Below are the code and all the weights of a small trained network. Each question names an input and a class and asks about switching units off, where a switched-off unit gives its printed mean instead of its output.

import numpy as np


def w(rows, s, z=0):
    codes = np.array(rows[::2]) - 128.0
    scale = np.full(codes.shape[1], s)
    scale[-1] = z or s
    return codes * scale


def norm(h):
    return h / np.sqrt((h * h).mean(-1, keepdims=True) + 1e-5)


def f(y):
    return y / 2 * (1 + np.tanh(0.7978845608 * (y + 0.044715 * y**3)))


def log_softmax(a):
    a = a - a.max(-1, keepdims=True)
    return a - np.log(np.exp(a).sum(-1, keepdims=True))


def net(x, mask):
    res = np.array(x, float).reshape(1, 3) / 4 @ E
    u = 0
    for l in range(3):
        y = f(norm(res) @ A[l][:, :-1].T + A[l][:, -1])
        res = res + np.where(mask[u : u + 5], y, B[l][:, -1]) @ B[l][:, :-1]
        u += 5
    return log_softmax(norm(res)[-1] @ U[:, :-1].T + U[:, -1])


A, B = {}, {}
E = w([
[219,189,94,110,165,44,52,159,116,153,101],'x0',
[199,170,62,139,106,113,152,118,97,170,248],'x1',
[113,58,201,88,176,77,56,161,163,58,181],'x2',
],0.013)
A[0] = w([
[141,164,108,134,117,140,150,120,124,143,3,2],'0.n1',
[133,128,144,123,137,104,70,134,128,115,32,80],'0.n2',
[186,185,91,132,128,107,112,128,122,154,48,69],'0.n3',
[107,133,129,131,124,146,148,125,127,131,8,48],'0.n4',
[154,141,136,127,145,92,65,132,128,125,26,94],'0.n5',
],0.049,0.0093)
B[0] = w([
[4,78,53,158,170,151,96,190,51,226,199,246],'0.n1',
[138,100,180,169,214,116,151,97,216,144,134,235],'0.n2',
[192,177,107,96,66,114,131,121,110,101,126,254],'0.n3',
[175,142,197,153,155,146,196,59,218,100,65,245],'0.n4',
[163,160,123,73,60,100,82,154,101,76,52,246],'0.n5',
],0.029,0.037)
A[1] = w([
[252,217,77,151,89,132,199,74,120,154,213,17],'1.n1',
[100,165,44,161,105,163,166,135,82,211,116,4],'1.n2',
[135,167,156,95,153,161,91,102,34,101,148,91],'1.n3',
[116,79,221,80,162,79,28,153,150,39,82,105],'1.n4',
[30,109,152,148,54,245,232,80,113,99,49,55],'1.n5',
],0.035,0.0035)
B[1] = w([
[121,131,153,150,193,124,141,111,192,163,43,253],'1.n1',
[63,67,144,138,116,165,141,129,89,100,254,228],'1.n2',
[113,69,171,158,81,138,128,133,123,49,139,154],'1.n3',
[68,114,81,154,111,171,154,136,70,168,194,244],'1.n4',
[192,173,103,89,53,89,90,150,97,87,98,231],'1.n5',
],0.028,0.034)
A[2] = w([
[211,162,146,43,252,105,65,123,111,152,208,111],'2.n1',
[191,159,162,89,216,143,102,112,110,142,177,3],'2.n2',
[213,164,132,60,226,125,103,119,104,136,185,69],'2.n3',
[206,172,114,61,107,83,76,144,105,103,141,14],'2.n4',
[195,155,144,55,191,107,68,135,110,126,186,53],'2.n5',
],0.043,0.0034)
B[2] = w([
[121,89,112,186,43,130,168,94,195,124,181,128],'2.n1',
[172,184,106,113,91,127,121,134,103,145,129,127],'2.n2',
[116,139,123,176,65,110,147,133,166,98,73,128],'2.n3',
[215,161,157,65,115,116,113,116,110,70,179,252],'2.n4',
[89,156,54,173,92,105,148,108,175,190,3,140],'2.n5',
],0.025,0.024)
U = w([
[134,113,202,162,194,127,170,69,253,150,65,246],'0',
[51,92,64,139,109,138,112,168,71,195,226,109],'1',
[227,193,104,65,19,83,100,134,101,80,123,65],'2',
],0.012,0.0014)

Each question gives the input, the list of numbers given to net, and the class t.
The units are the neurons (one row each of A and B). Each row of codes is followed by its name. A weight is (code - 128) times the scale printed after its matrix; where a second scale follows, it is the last column's (A, B and U).
mask holds one flag per neuron, layer by layer. A switched-off neuron (its flag False) gives its mean, the last column of its row in B, instead of its output. The means were averaged over made-up inputs and are rounded, as every weight is.
A unit's drop is (log p(t) with every unit on - log p(t) with that unit switched off) / (log p(t) with every unit on - log p(t) with every unit switched off).
The circuit of an input: a set's keep is (log p(t) with only the set's units on - log p(t) with every unit switched off) / (log p(t) with every unit on - log p(t) with every unit switched off). Starting from the 12 units with the biggest drops (on a tie, the unit counted first), units are removed one at a time, each time the one whose removal leaves the highest keep (on an exact tie, the one counted first), for as long as the keep stays at least 0.8.
circuit, biggest first: the units of the circuit, biggest drop first
k most important neurons: the k neurons with the biggest drops, biggest first
k most important neurons of layer l: the k neurons of layer l with the biggest drops, biggest first
input [1,4,-3], class 0: circuit, biggest first : (1.n1)
input [4,8,-2], class 0: 3 most important neurons : (1.n1; 0.n1; 0.n5)
input [-8,-7,-1], class 2: 2 most important neurons : (1.n5; 0.n2)
input [-4,1,-4], class 1: 3 most important neurons of layer 0 : (0.n5; 0.n2; 0.n4)
input [-1,-3,4], class 1: 3 most important neurons : (1.n4; 0.n4; 1.n1)
input [-2,7,7], class 0: 4 most important neurons : (0.n5; 0.n1; 1.n2; 0.n2)
input [0,-6,6], class 0: 3 most important neurons : (0.n2; 0.n1; 1.n2)
input [-7,-4,-8], class 1: 3 most important neurons : (0.n1; 0.n5; 0.n2)
input [3,-5,4], class 0: 2 most important neurons : (0.n2; 0.n1)
input [-3,7,2], class 0: 2 most important neurons : (0.n5; 0.n1)
input [3,6,-3], class 0: 2 most important neurons : (1.n1; 0.n1)
input [-4,-4,-7], class 1: 2 most important neurons : (0.n1; 0.n2)
input [3,5,5], class 0: 2 most important neurons of layer 1 : (1.n2; 1.n1)
input [3,-2,-3], class 1: circuit, biggest first : (0.n1)
input [-6,0,-7], class 1: 3 most important neurons of layer 0 : (0.n1; 0.n5; 0.n2)
input [-1,0,8], class 1: 2 most important neurons of layer 0 : (0.n3; 0.n4)
input [-5,8,-8], class 0: 3 most important neurons of layer 0 : (0.n1; 0.n5; 0.n4)
input [-8,-5,5], class 2: 2 most important neurons of layer 0 : (0.n2; 0.n1)
input [1,-5,4], class 0: 2 most important neurons of layer 0 : (0.n2; 0.n1)
input [-2,0,-6], class 1: most important neuron of layer 0 : (0.n1)
